Each row has a name. Each piece below is followed by the name of the row it came from, unless a question asks for something else. Each question is about the rows just above it.

S: [-0.99,-5.29,+1.94,-0.79,-1.72,+2.07,-0.28]
V: [+2.52,+2.52,-1.90,-2.51,+2.52,+2.81,-1.90]
U: [-1.71,+1.94,-5.29,-0.98,-1.96,-2.40,+8.22]
Q: [+2.07,-0.99,-0.79,-5.29,-1.72,-0.28,+1.93]
H: [+1.94,-5.29,-0.99,-1.96,-2.40,-3.03,+6.69]
G: [+5.51,+0.03,-4.26,-1.90,-1.72,-2.51,+6.69]
Which value is in both G and S? -> [-1.72]
Which row holds this, read backwards? [-2.40,-1.96,-0.98,-5.29,+1.94] -> U
Times [-1.90] occurs in V: -> 2
Where do [+1.94,-5.29,-0.99,-1.96,-2.40,-3.03,+6.69] appear? -> H
[-5.29,-1.72,-0.99,-0.79,-0.28,+1.94,+2.07] is which row reordered? -> S
The one value in G and H: -> [+6.69]
[-0.28,-1.72] is which row, read backwards? -> Q

P: [-0.09,-3.39,-2.14,+1.89,-6.06,-0.54,-4.78,+2.40]
F: [-0.99,+5.47,+5.47,+4.54,-5.75,+4.44,-5.75,+5.47]
Z: [-0.74,+1.70,+4.22,-2.28,-3.87,+4.56,+0.44,-1.69]
L: [-1.01,+1.71,+0.52,+2.55,-6.65,-1.02,-4.52,+2.21]
A: [+0.62,+3.37,+1.19,-1.06,+5.46,+5.69,+2.23,-3.54]
K: [-1.01,+1.71,+0.52,+2.55,-6.65,-3.38,-7.50,-0.65]
Y: [-0.65,-7.50,-1.01,+2.56,-1.01,+1.71,-3.38,-3.38]
Which row holds [-1.02,-6.65] read backwards? -> L
Count of [+5.47] in F: -> 3
Put [-0.65,-7.50,-3.38,-6.65,+2.55,+0.52,+1.71,-1.01] back in order: which row is it? -> K
[+2.40,-4.78,-0.54] is which row, read backwards? -> P
Count of [-1.02] in Y: -> 0

N: [+0.79,+0.17,+0.99,+0.05,+0.29,+0.43,+1.00,+0.09,+2.45,+0.49,+0.79,+0.00,+1.13,+0.74,+0.45,+0.82,+0.63,+0.13,+0.60,+0.09,+0.01,+0.67,+1.11,+1.64,+0.49]
X: [+0.31,+7.28,+0.79,+1.27,+0.64,+0.38,+0.14,+7.28,+0.49,+0.31,+0.16,+7.28,+1.34,+0.31,+0.38,+1.66,+0.64,+7.28,+1.73,+0.64,+0.24,+0.78,+7.28,+0.64,+0.19]
R: [+0.13,+0.53,+0.74,+1.09,+0.05,+0.27,+7.00,+0.01,+0.36,+0.05,+0.29,+0.46,+1.00,+0.09,+0.65,+0.49,+3.91,+0.00,+6.33,+0.03,+0.03,+0.01,+0.08,+0.02,+0.49]
J: [+0.31,+0.17,+0.79,+1.27,+4.76,+0.38,+0.14,+1.12,+0.49,+0.31,+0.16,+0.23,+1.34,+0.31,+0.38,+1.66,+0.64,+0.04,+2.48,+0.02,+0.01,+0.58,+4.98,+0.57,+1.11]
C: [+0.14,+2.68,+0.15,+0.07,+0.17,+2.91,+5.34,+0.05,+0.40,+0.26,+1.04,+2.23,+0.63,+0.29,+5.82,+0.40,+0.97,+0.40,+0.92,+0.57,+0.37,+0.01,+0.05,+0.03,+0.04]
D: [+0.39,+1.12,+0.15,+0.08,+1.35,+4.74,+0.90,+0.27,+0.36,+0.58,+0.29,+3.03,+0.84,+0.37,+2.70,+0.89,+0.56,+0.82,+0.91,+2.98,+1.84,+0.07,+0.54,+0.10,+0.03]
M: [+0.35,+0.53,+0.12,+0.07,+4.07,+3.18,+0.18,+1.01,+0.29,+0.69,+0.18,+1.48,+0.68,+0.39,+0.99,+0.95,+0.24,+1.34,+0.45,+4.52,+2.03,+0.24,+1.71,+0.22,+0.02]
B: [+0.05,+0.48,+1.28,+1.54,+3.23,+0.11,+0.19,+5.11,+1.13,+0.25,+3.22,+0.03,+1.02,+0.69,+0.32,+0.87,+0.43,+0.16,+0.48,+0.14,+0.02,+1.01,+1.93,+1.92,+0.33]
E: [+0.05,+0.48,+1.28,+1.54,+3.23,+0.11,+0.19,+5.11,+1.13,+0.25,+3.22,+0.03,+1.02,+0.69,+0.32,+0.87,+0.43,+0.16,+0.48,+0.14,+2.31,+0.09,+5.51,+0.03,+0.05]
Count of [+1.00] in N: -> 1
Which row holds [+0.00,+3.91,+0.49,+0.65,+0.09,+1.00,+0.46,+0.29,+0.05,+0.36,+0.01,+7.00] read backwards? -> R
Count of [+0.64] in X: -> 4
Which row holds this, read backwards? [+0.79,+0.17,+0.31] -> J

